What each symbol does to the nodes:
sav § zad
sav * kuf
sav & kif
sav + nal
sav ^ duk
vaf § paf
vaf * zaf
vaf & kug
vaf + sab
vaf ^ rus
tur § nel
tur * gul
tur & suv
tur + mer
tur ^ gef
gug § kud
gug * zas
gug & sop
gug + gep
gug ^ fop
bam § gug
bam * rig
bam & fop
bam + sop
bam ^ fiv
pum § duk
pum * paf
pum & zap
pum + fov
pum ^ siv
luv § gev
luv * rim
luv & dut
luv + sez
luv ^ nin
rep § zir
rep * dis
rep & biv
rep + kom
rep ^ sez
lel § rig
lel * tez
lel & vek
lel + kuz
lel ^ zir
nal § lat
nal * des
nal & luv
nal + gev
nal ^ til
mer § sus
mer * zap
mer & vaf
mer + paf
mer ^ ruz
fov § til
fov * sav
fov & keb
fov + nin
fov ^ zaf
zir § vek
zir * vog
zir & kom
zir + bam
zir ^ biv
vol § kuf
vol * til
vol & tof
vol + dez
vol ^ paf
ruv § tez
ruv * bam
ruv & vog
ruv + tis
ruv ^ dis
kof § kap
kof * gev
kof & des
kof + vut
kof ^ dez
nin § dut
nin * nal
nin & kuf
nin + kof
nin ^ vol
vog § tis
vog * fop
vog & lel
vog + rig
vog ^ vug
suv § mer
suv * siv
suv & ruz
suv + vaf
suv ^ zas
keb § nin
keb * kif
keb & vol
keb + kuf
keb ^ sus
tis § gef
tis * sop
tis & rig
tis + zas
tis ^ lel
dez § des
dez * dut
dez & zad
dez + rim
dez ^ sav
fiv § fop
fiv * vek
fiv & ruv
fiv + tez
fiv ^ lis
vut § lis
vut * biv
vut & sof
vut + dis
vut ^ rim
sez § biv
sez * gog
sez & kap
sez + sud
sez ^ kof
tof § dez
tof * nin
tof & sav
tof + zad
tof ^ sab
kud § gul
kud * ruz
kud & gep
kud + siv
kud ^ sop
zad § rim
zad * kof
zad & nal
zad + lat
zad ^ kif
kap § sud
kap * rep
kap & vut
kap + lis
kap ^ des
sus § vol
sus * fov
sus & paf
sus + tof
sus ^ vaf
gan § rus
gan * suv
gan & kud
gan + gul
gan ^ gug
tez § fik
tez * gug
tez & tis
tez + gef
tez ^ vog
kug § sab
kug * sus
kug & pum
kug + duk
kug ^ gul
kuz § gan
kuz * gef
kuz & gug
kuz + kud
kuz ^ bam
zaf § keb
zaf * duk
zaf & sus
zaf + vol
zaf ^ mer
vug § lel
vug * ruv
vug & zir
vug + vek
vug ^ rep
gev § rep
gev * sof
gev & sez
gev + biv
gev ^ dut
gep § siv
gep * rus
gep & tur
gep + nel
gep ^ fik
sop § gep
sop * gan
sop & fik
sop + tur
sop ^ tez
kuf § kof
kuf * luv
kuf & dez
kuf + des
kuf ^ tof
siv § zap
siv * kug
siv & nel
siv + zaf
siv ^ tur
fop § sop
fop * kuz
fop & tez
fop + fik
fop ^ ruv
ruz § vaf
ruz * nel
ruz & rus
ruz + kug
ruz ^ gan
kom § bam
kom * lel
kom & fiv
kom + fop
kom ^ sud
kif § nal
kif * dez
kif & til
kif + luv
kif ^ fov
biv § kom
biv * vug
biv & sud
biv + fiv
biv ^ kap
zap § fov
zap * sab
zap & zaf
zap + keb
zap ^ nel
vek § kuz
vek * tis
vek & bam
vek + gug
vek ^ kom
til § luv
til * zad
til & nin
til + dut
til ^ keb
duk § kif
duk * tof
duk & fov
duk + til
duk ^ zap
sof § dis
sof * sud
sof & gog
sof + vug
sof ^ lat
sud § fiv
sud * zir
sud & lis
sud + ruv
sud ^ vut
dis § vog
dis * fiv
dis & vug
dis + lel
dis ^ gog
lat § gog
lat * vut
lat & gev
lat + rep
lat ^ luv
dut § sez
dut * lat
dut & kof
dut + kap
dut ^ kuf
gog § vug
gog * lis
gog & rep
gog + zir
gog ^ gev
rus § kug
rus * mer
rus & gul
rus + pum
rus ^ kud
rim § sof
rim * kap
rim & lat
rim + gog
rim ^ nal
zas § ruz
zas * tur
zas & gan
zas + rus
zas ^ kuz
des § vut
des * sez
des & rim
des + sof
des ^ zad
gul § pum
gul * vaf
gul & siv
gul + zap
gul ^ gep
paf § tof
paf * keb
paf & sab
paf + sav
paf ^ kug
rig § zas
rig * fik
rig & kuz
rig + gan
rig ^ vek
fik § tur
fik * kud
fik & gef
fik + suv
fik ^ tis
sab § sav
sab * vol
sab & duk
sab + kif
sab ^ pum
lis § ruv
lis * kom
lis & dis
lis + vog
lis ^ sof
nel § zaf
nel * pum
nel & mer
nel + sus
nel ^ suv
gef § suv
gef * gep
gef & zas
gef + ruz
gef ^ rig

In the rows, 39 stands for zero.

The rows follow the links: the fewer symbols apart two nodes are, the more alike their rows tend to be.

Each row is also shifted at random along 4 hidden directions that mean nothing.

Some nodes, each with a row of numbers:
suv: [ 36  45  47  21  34  50  38  35  36  21  57  23  49  40  25  23  39  60  25  51  39  46  61  34  37  24  42  54  43  40  36  50  26  64  26]
tez: [ 18  48  27  42  38  28  38  55  41  49  46  42  41  40  38  49  62  42  20  36  33  39  51  30  26  35  56  33  40  65  42  42  40  33  39]
zaf: [ 36  36  34  64  40  57  49  32  21  41  34  47  58  45  46  29  23  47  41  16  59  41  39  35  27  39  40  43  50  33  24  22  49  50  25]
paf: [ 10  36  46  41  30  51  47  21  30  26  39  34  44  43  44  25  21  48  52  30  54  41  36  46  39  38  31  50  50  18  29  31  31  53  29]
ruv: [ 60  45  50  10  23  26  40  37  59  31  54  22  21  38  29  40  60  34  34  60  20  43  42  49  47  27  46  39  32  51  58  62  11  33  47]
biv: [ 31  49  42  40  23  23  30  51  49  34  44  53  36  33  54  64  55  33  39  42  34  27  38  31  40  59  20  33  42  36  53  31  36  24  43]
gev: [ 37  41  41  46  34  20  37  35  37  35  30  47  39  36  48  49  39  24  40  27  34  29  24  46  49  57  30  30  43  35  50  24  51  12  52]
dis: [ 54  30  27  32  46  21  31  48  63  68  35  33   7  34  42  54  54  21  51  58  20  38  28  49  41  34  42  27  24  44  49  47  25  30  50]
kuf: [ 44  35  55  41  38  57  36  31  39  33  26  50  49  38  39  44  24  31  53  38  46  29  22  32  46  52  19  39  36  21  38  29  49  34  40]
rig: [ 27  48  34  31  40  30  24  50  33  10  48  27  46  37  35  50  62  44  26  39  41  41  59  23  25  42  49  31  44  59  33  53  41  47  23]
keb: [ 23  34  38  50  44  46  43  28  27  44  32  47  41  42  43  25   9  42  41  32  45  39  32  47  46  41  27  47  42  16  33  23  49  44  44]
sez: [ 59  51  51  41  19  21  37  36  43  21  37  56  36  33  50  49  37  27  30  35  34  30  30  40  51  56  25  38  47  33  52  28  44  16  55]
zad: [ 70  30  50  29  52  47  32  30  32  15  18  29  49  35  34  43  29  23  60  37  46  28  21  37  52  56  27  29  32  27  30  38  57  34  35]
vog: [ 29  37  29  31  36  23  46  46  59  70  47  34  22  43  33  44  60  31  34  49  17  43  34  52  37  26  54  33  34  60  57  49  21  27  52]
gep: [ 23  31  17  37  59  40  38  44  35  67  42  23  30  43  28  22  39  52  35  45  30  51  52  46  29  18  59  42  30  51  33  48  36  60  29]
gul: [  9  36  43  31  43  59  43  39  35  38  45  30  49  42  23  27  36  51  32  43  41  49  51  35  36  25  46  47  35  44  32  48  35  59  28]
kuz: [ 48  48  24  58  27  34  41  57  43  55  55  60  35  39  48  45  54  51  16  35  41  47  60  26  16  24  49  47  45  57  39  40  32  41  40]
sop: [ 17  45  26  46  35  34  34  52  42  40  53  37  36  39  46  44  56  55  29  38  40  48  58  30  21  30  50  39  46  52  34  43  26  53  26]
gan: [  6  43  25  34  44  36  37  45  39  40  53  17  42  45  36  31  48  56  39  42  34  47  56  42  28  31  45  43  44  46  36  42  26  61  21]
lat: [ 55  37  39  49  34  25  43  33  39  52  29  53  28  39  46  44  32  22  40  30  34  30  19  50  48  47  37  30  42  35  47  27  47  14  60]
dut: [ 39  31  42  49  33  39  50  28  45  59  27  49  39  41  48  44  31  21  57  29  35  34   9  52  45  49  33  32  40  30  45  21  37  21  53]
dez: [ 29  31  60  27  33  55  42  24  47  26  30  40  40  33  36  44  30  25  65  48  44  33  16  42  54  47  21  39  33  19  38  40  33  35  42]
sud: [ 54  44  34  37  39  20  23  51  46  31  37  41  33  33  46  61  55  29  40  44  29  27  38  34  39  58  28  27  35  41  49  36  42  27  40]
til: [ 47  30  57  30  41  56  34  30  38  26  26  43  39  34  35  33  18  30  49  50  45  33  26  38  53  45  21  42  28  13  33  37  48  39  44]
luv: [ 26  31  56  24  38  43  40  22  39  17  25  25  44  40  40  48  38  21  70  40  42  30  11  48  51  54  27  30  37  27  40  37  36  29  37]

In each set, the symbols that take the first to the second take the third to the fourth, perhaps in another order. Give the fourth.
Answers are names.
A [ 46  46  25  39  42  34  32  47  36  33  51  28  35  40  39  37  51  54  31  41  41  47  62  33  23  27  48  42  42  48  31  46  34  59  22]
B [  9  23  30  52  50  53  51  28  35  59  29  37  32  44  42  25  23  38  58  30  52  48  30  47  33  24  48  42  37  30  23  37  35  52  33]
C [ 50  37  38  36  47  18  28  40  41  35  23  39  21  33  42  46  38  17  42  41  32  30  28  44  52  48  36  26  30  40  45  39  52  16  56]
D bam

A [ 45  36  21  31  53  38  36  44  37  54  46  21  24  41  28  23  38  52  34  48  35  53  56  46  31  18  53  46  34  45  33  51  29  59  31]
B [ 40  38  11  49  55  32  31  53  37  57  42  32  27  42  39  38  50  47  32  36  38  48  57  35  18  24  56  34  34  56  28  46  37  53  27]
C [ 56  45  31  49  32  22  33  55  53  56  41  57  32  34  54  62  55  34  35  40  27  28  33  36  34  52  27  32  39  41  53  28  36  27  44]
D gog

A [ 39  44  24  44  37  35  38  51  43  50  52  38  30  41  42  37  47  55  30  42  39  48  59  36  21  23  48  45  42  45  31  43  24  59  28]
B [ 60  43  31  34  42  32  29  51  42  30  49  30  21  36  34  42  52  41  26  48  42  48  62  30  26  20  57  37  33  56  32  63  35  49  33]
C [ 12  44  45  31  28  20  28  43  55  28  37  46  25  32  48  61  52  26  44  51  31  29  30  40  45  52  24  30  37  31  48  38  32  20  48]
D sez

A [ 24  40  37  27  41  48  41  38  35  39  50  25  48  44  24  21  40  59  29  45  34  49  55  37  36  26  46  48  39  46  39  46  33  59  27]
B [ 56  28  36  46  54  46  40  24  22  30  27  32  36  44  37  16  10  39  46  30  53  46  40  47  44  31  40  44  40  23  22  37  49  50  34]
C [ 36  32  43  45  49  49  36  34  31  41  25  47  47  37  37  29  13  36  42  37  45  34  30  40  50  46  26  44  32  19  33  28  58  38  47]
D gev

A [ 21  36  49  27  33  61  50  33  47  45  50  37  39  39  25  21  33  52  32  54  40  51  50  36  39  13  46  55  34  37  39  57  23  57  38]
B [ 40  30  39  56  37  65  54  31  35  54  39  51  40  41  42  25  20  45  46  32  54  50  39  37  28  18  47  49  40  34  23  42  32  52  37]
C [ 31  46  27  42  40  27  36  53  41  47  46  37  39  40  36  50  59  40  19  36  30  41  47  32  28  34  56  32  39  66  45  47  41  32  40]
D sop

A [ 58  34  39  47  51  48  38  28  14  17  30  29  52  44  40  22  14  47  45  20  57  41  44  40  39  42  38  41  46  25  19  33  57  52  25]
B [ 35  27  35  45  53  44  41  22  27  39  28  34  31  43  36  19  12  37  51  33  48  44  34  52  45  30  38  42  38  22  27  34  48  49  39]
C [ 32  52  44  15  33  27  33  41  40  13  48  17  42  39  27  47  64  40  25  47  28  40  50  33  41  40  50  32  38  59  52  55  32  31  35]
D fop

A [ 40  49  32  34  32  23  39  49  41  42  46  37  43  41  33  46  61  42  18  37  23  37  46  37  33  39  52  34  42  64  53  44  38  30  41]
B [ 35  38  45  26  54  61  33  37  20  12  39  17  60  43  18  26  35  47  32  39  49  46  54  27  35  34  49  40  37  47  23  52  53  60  19]
C [ 52  26  42  47  35  49  51  29  48  60  24  54  33  36  45  42  25  23  61  40  40  33  11  47  46  38  30  36  32  26  40  32  37  26  54]
D kom

A [ 42  46  32  49  38  58  49  49  27  54  50  51  65  43  32  24  32  63  14  28  41  47  55  27  26  31  46  52  44  47  36  31  44  54  31]
B [ 51  24  37  47  54  60  45  31  29  44  28  34  36  42  32  21  20  40  48  37  57  49  41  40  32  19  54  39  31  37  16  51  44  56  33]
C [ 46  40  46  39  32  27  43  29  39  35  29  42  37  39  45  46  35  21  48  33  36  31  17  49  52  53  32  31  43  33  48  29  43  17  54]
D gog

A [ 35  33  59  33  38  56  38  28  37  22  31  45  43  34  36  32  16  34  47  45  46  33  30  37  52  47  18  45  34  13  35  35  47  42  43]
B [ 79  28  51  28  47  43  34  24  35  16  19  24  38  37  34  40  29  19  61  40  45  31  19  46  55  50  31  25  33  26  34  43  50  29  39]
C [ 20  35  23  46  51  49  47  46  32  70  46  39  45  43  27  22  34  54  23  36  33  47  50  40  30  24  51  47  35  50  34  37  40  54  34]
D kug

A [ 38  43  29  30  44  24  36  47  39  40  44  23  37  41  31  45  62  37  24  40  26  39  45  36  37  38  57  29  37  69  50  51  42  29  39]
B [  4  39  13  53  48  30  37  56  42  69  46  37  28  41  44  44  55  48  36  35  37  46  51  36  17  24  57  35  38  55  35  42  32  48  30]
C [ 42  38  58  30  14  34  50  20  53  30  37  47  29  36  47  41  34  25  54  45  35  33  16  53  54  43  27  42  43  22  51  38  22  21  55]
D gog

A [ 24  26  36  52  51  53  40  39  37  66  21  58  43  35  42  37  17  29  50  32  41  32  18  39  45  45  27  37  29  24  32  23  53  31  50]
B [ 46  36  46  40  33  30  43  27  40  38  28  40  35  39  47  43  35  23  52  31  36  29  14  51  51  51  32  31  42  30  46  29  40  19  49]
C [ 17  53  45  22  31  27  32  42  35   7  50  19  52  40  29  51  68  41  26  40  31  37  50  28  36  48  46  30  44  64  49  51  37  32  31]
D gef

A [ 32  49  26  38  46  31  23  52  29  15  48  23  46  37  37  48  58  54  30  36  46  39  64  22  22  43  48  36  46  53  29  45  40  55  16]
B [ 11  39  24  35  42  41  42  43  40  59  53  27  34  42  32  24  41  58  34  43  30  51  51  46  31  21  49  48  38  45  37  43  25  59  28]
C [ 47  29  59  31  41  56  38  28  43  29  25  45  37  32  33  37  18  26  54  52  47  35  20  39  54  41  23  42  28  18  32  41  43  36  46]
D dut

A [ -3  24  40  37  58  47  32  25  27  31  23  29  37  40  33  24  15  34  57  38  41  35  28  48  53  44  29  39  33  16  28  32  53  44  37]
B [ 27  25  43  44  34  67  58  29  49  66  39  52  25  39  35  22  21  41  48  47  52  53  36  44  35   2  50  53  31  31  26  54  19  54  47]
C [ 34  34  36  51  38  53  50  26  30  41  33  45  40  45  43  22  18  46  49  29  55  48  35  43  36  31  39  46  46  23  22  34  37  51  34]
D rus

A [ 34  30  47  40  46  51  35  30  30  30  26  46  47  35  37  30  14  35  44  39  46  33  31  40  49  49  22  43  33  18  33  28  57  39  42]
B [ 54  31  50  37  48  50  37  26  32  35  28  45  33  36  35  21   9  34  43  46  46  42  34  46  55  35  29  47  30  13  31  39  48  42  50]
C [ 31  43  30  33  33  37  36  42  43  39  56  30  32  40  39  32  47  57  35  48  38  49  58  38  28  22  44  47  41  42  34  45  18  60  25]
D gef

A [ 20  30  35  48  50  54  39  29  24  26  28  26  53  45  38  30  24  43  56  22  58  40  37  39  31  38  41  35  43  33  19  32  48  55  19]
B [ 38  32  34  49  45  65  50  41  33  65  40  47  47  41  26  21  26  46  31  36  45  48  47  35  29  16  53  47  32  46  28  47  42  53  39]
C [ 29  38  50  35  34  68  48  30  34  31  44  38  54  39  30  25  29  49  35  42  53  46  49  28  34  24  45  48  39  38  26  51  34  58  29]
D suv

A [ 30  44  28  43  35  27  41  54  42  59  47  44  35  39  37  46  58  39  19  38  29  41  50  33  29  31  57  34  37  66  46  46  35  32  45]
B [ 50  50  36  32  38  34  24  45  34   9  51  26  40  37  38  45  56  50  27  42  47  44  66  24  24  34  49  38  42  53  30  52  36  52  22]
C [ 63  44  38  24  33  23  35  43  50  36  47  25  31  39  36  49  62  35  37  49  22  36  37  44  41  42  40  33  38  51  55  43  26  31  37]
D vek

A [ 58  44  48  47  38  47  37  27  21  19  35  51  53  40  41  21   8  49  31  31  49  36  42  36  48  48  24  51  50  15  32  23  55  45  39]
B [ 49  28  52  34  41  52  39  26  39  39  31  48  27  35  34  19   8  34  43  51  44  40  34  47  56  30  27  48  31  12  33  42  42  41  51]
C [ 47  34  39  58  34  47  50  28  32  55  37  59  38  39  47  16   8  45  35  31  45  45  36  47  45  34  30  55  45  15  34  22  42  44  51]
D vol

A [ 65  29  53  41  42  58  39  33  41  43  27  56  35  32  39  30  13  31  42  48  45  36  29  38  50  39  25  44  28  16  33  39  44  36  54]
B [ 20  38  41  35  46  16  25  39  33  20  25  32  36  35  45  55  44  19  44  34  33  27  26  44  51  64  31  21  38  39  47  31  56  16  43]
C [ 41  44  35  16  41  19  29  42  45  26  43  12  37  40  31  49  65  37  43  45  22  35  37  47  41  48  45  27  37  56  54  45  30  31  31]
D gef

A [ 64  37  36  37  42  19  23  48  44  34  26  46  21  32  43  54  43  19  36  47  35  30  35  38  46  48  34  27  29  38  43  42  51  20  50]
B [ 65  45  31  27  43  19  36  49  42  44  45  27  37  42  33  44  59  37  28  40  19  36  41  43  40  41  51  30  37  61  53  43  36  28  39]
C [ 15  46  32  37  35  27  34  53  40  31  48  31  41  38  38  51  63  41  26  40  37  41  56  27  28  35  51  35  40  62  39  50  36  39  33]
D gep

